Here is a tiny trained network, its code and every weight. The questions are about switching its units off for an input and a class, where a switched-off unit gives its printed mean instead of its output.

import numpy as np


def w(rows, s, z=0):
    codes = np.array(rows[::2]) - 128.0
    scale = np.full(codes.shape[1], s)
    scale[-1] = z or s
    return codes * scale


def f(y):
    return y / 2 * (1 + np.tanh(0.7978845608 * (y + 0.044715 * y**3)))


def log_softmax(a):
    a = a - a.max(-1, keepdims=True)
    return a - np.log(np.exp(a).sum(-1, keepdims=True))


def net(x, mask):
    res = np.array(x, float).reshape(1, 3) / 4 @ E
    y = f(res @ A[0][:, :-1].T + A[0][:, -1])
    res = res + np.where(mask, y, B[0][:, -1]) @ B[0][:, :-1]
    return log_softmax(res[-1] @ U[:, :-1].T + U[:, -1])


A, B = {}, {}
E = w([
[178,221,184,95,172,184,175],'x0',
[254,83,48,144,242,158,168],'x1',
[133,212,70,197,34,198,130],'x2',
],0.0099)
A[0] = w([
[56,73,182,60,177,79,109,177],'neuron 0',
[121,98,65,123,92,74,143,253],'neuron 1',
[113,136,178,82,120,181,159,34],'neuron 2',
[107,155,69,201,132,149,129,27],'neuron 3',
[58,129,191,120,104,143,113,82],'neuron 4',
[112,172,76,160,61,203,167,13],'neuron 5',
[86,161,146,101,104,53,150,33],'neuron 6',
[163,93,66,133,157,152,121,38],'neuron 7',
[171,203,207,7,146,145,180,84],'neuron 8',
[72,134,213,73,87,96,104,185],'neuron 9',
[231,95,83,118,175,67,151,209],'neuron 10',
[97,110,67,150,132,33,85,33],'neuron 11',
[106,80,85,146,109,86,93,27],'neuron 12',
[109,138,187,80,182,172,157,85],'neuron 13',
[54,127,159,117,94,103,130,74],'neuron 14',
[144,103,202,127,182,90,127,86],'neuron 15',
[117,40,100,126,109,99,92,113],'neuron 16',
[128,95,157,47,159,62,158,45],'neuron 17',
[168,69,124,145,168,161,120,33],'neuron 18',
],0.011,0.0067)
B[0] = w([
[38,184,105,142,55,64,154,232],'neuron 0',
[162,195,225,240,101,98,142,203],'neuron 1',
[195,36,95,107,159,113,147,145],'neuron 2',
[145,33,24,57,88,93,145,160],'neuron 3',
[142,53,88,138,191,142,94,191],'neuron 4',
[140,110,47,84,25,32,180,212],'neuron 5',
[166,11,52,22,175,107,99,158],'neuron 6',
[198,79,24,75,167,173,66,168],'neuron 7',
[219,53,221,221,163,107,170,222],'neuron 8',
[124,114,96,209,209,132,41,242],'neuron 9',
[80,112,121,222,163,141,33,254],'neuron 10',
[225,2,160,111,157,84,208,162],'neuron 11',
[242,12,125,73,110,68,240,156],'neuron 12',
[197,125,125,178,58,48,201,172],'neuron 13',
[135,44,73,111,208,136,85,186],'neuron 14',
[78,149,52,76,33,63,150,178],'neuron 15',
[193,68,222,182,121,134,196,181],'neuron 16',
[45,125,67,37,24,26,129,183],'neuron 17',
[140,22,50,22,171,188,113,164],'neuron 18',
],0.0099,0.012)
U = w([
[142,76,75,97,214,134,29,37],'0',
[219,82,195,119,139,106,218,61],'1',
[102,127,51,72,40,93,151,71],'2',
[101,183,187,173,150,135,81,217],'3',
[79,116,147,2,187,167,128,8],'4',
],0.016,0.012)

Each question gives the input, the list of numbers given to net, and the class t.
The units are the neurons (one row each of A and B). Each row of codes is followed by its name. A weight is (code - 128) times the scale printed after its matrix; where a second scale follows, it is the last column's (A, B and U).
mask holds one flag per neuron, in row order. A switched-off neuron (its flag False) gives its mean, the last column of its row in B, instead of its output. The means were averaged over made-up inputs and are rounded, as every weight is.
A unit's drop is (log p(t) with every unit on - log p(t) with that unit switched off) / (log p(t) with every unit on - log p(t) with every unit switched off).
most important unit: the unit with the biggest drop
top k neurons: the k neurons with the biggest drops, biggest first
drop of u: that unit's drop, to one decimal
input [6,-7,4], class 0: most important unit -> neuron 9
input [5,-7,-8], class 2: top 3 neurons -> [neuron 0; neuron 17; neuron 15]
input [7,8,8], class 0: top 3 neurons -> [neuron 10; neuron 0; neuron 7]
input [0,-5,-7], class 2: top 3 neurons -> [neuron 0; neuron 17; neuron 15]
input [1,7,8], class 2: top 2 neurons -> [neuron 5; neuron 9]
input [-7,-3,-8], class 2: top 3 neurons -> [neuron 0; neuron 17; neuron 8]
input [6,-4,4], class 1: top 2 neurons -> [neuron 8; neuron 10]
input [5,6,6], class 0: top 4 neurons -> [neuron 0; neuron 10; neuron 17; neuron 15]
input [6,-6,-5], class 0: top 3 neurons -> [neuron 9; neuron 4; neuron 1]
input [-2,-7,7], class 0: top 3 neurons -> [neuron 9; neuron 14; neuron 4]
input [-8,-2,8], class 1: top 2 neurons -> [neuron 1; neuron 11]
input [-2,3,-4], class 2: top 3 neurons -> [neuron 9; neuron 8; neuron 17]
input [-5,6,7], class 2: top 4 neurons -> [neuron 5; neuron 9; neuron 3; neuron 14]
input [-3,-4,-2], class 0: most important unit -> neuron 14
input [-4,7,8], class 2: top 2 neurons -> [neuron 5; neuron 9]
input [6,-5,3], class 1: top 3 neurons -> [neuron 8; neuron 10; neuron 7]
input [0,6,8], class 2: drop of neuron 0 -> 0.0
input [1,4,6], class 2: drop of neuron 9 -> 0.1
input [-8,-6,5], class 1: drop of neuron 12 -> 0.1
input [3,2,3], class 3: drop of neuron 12 -> 0.2
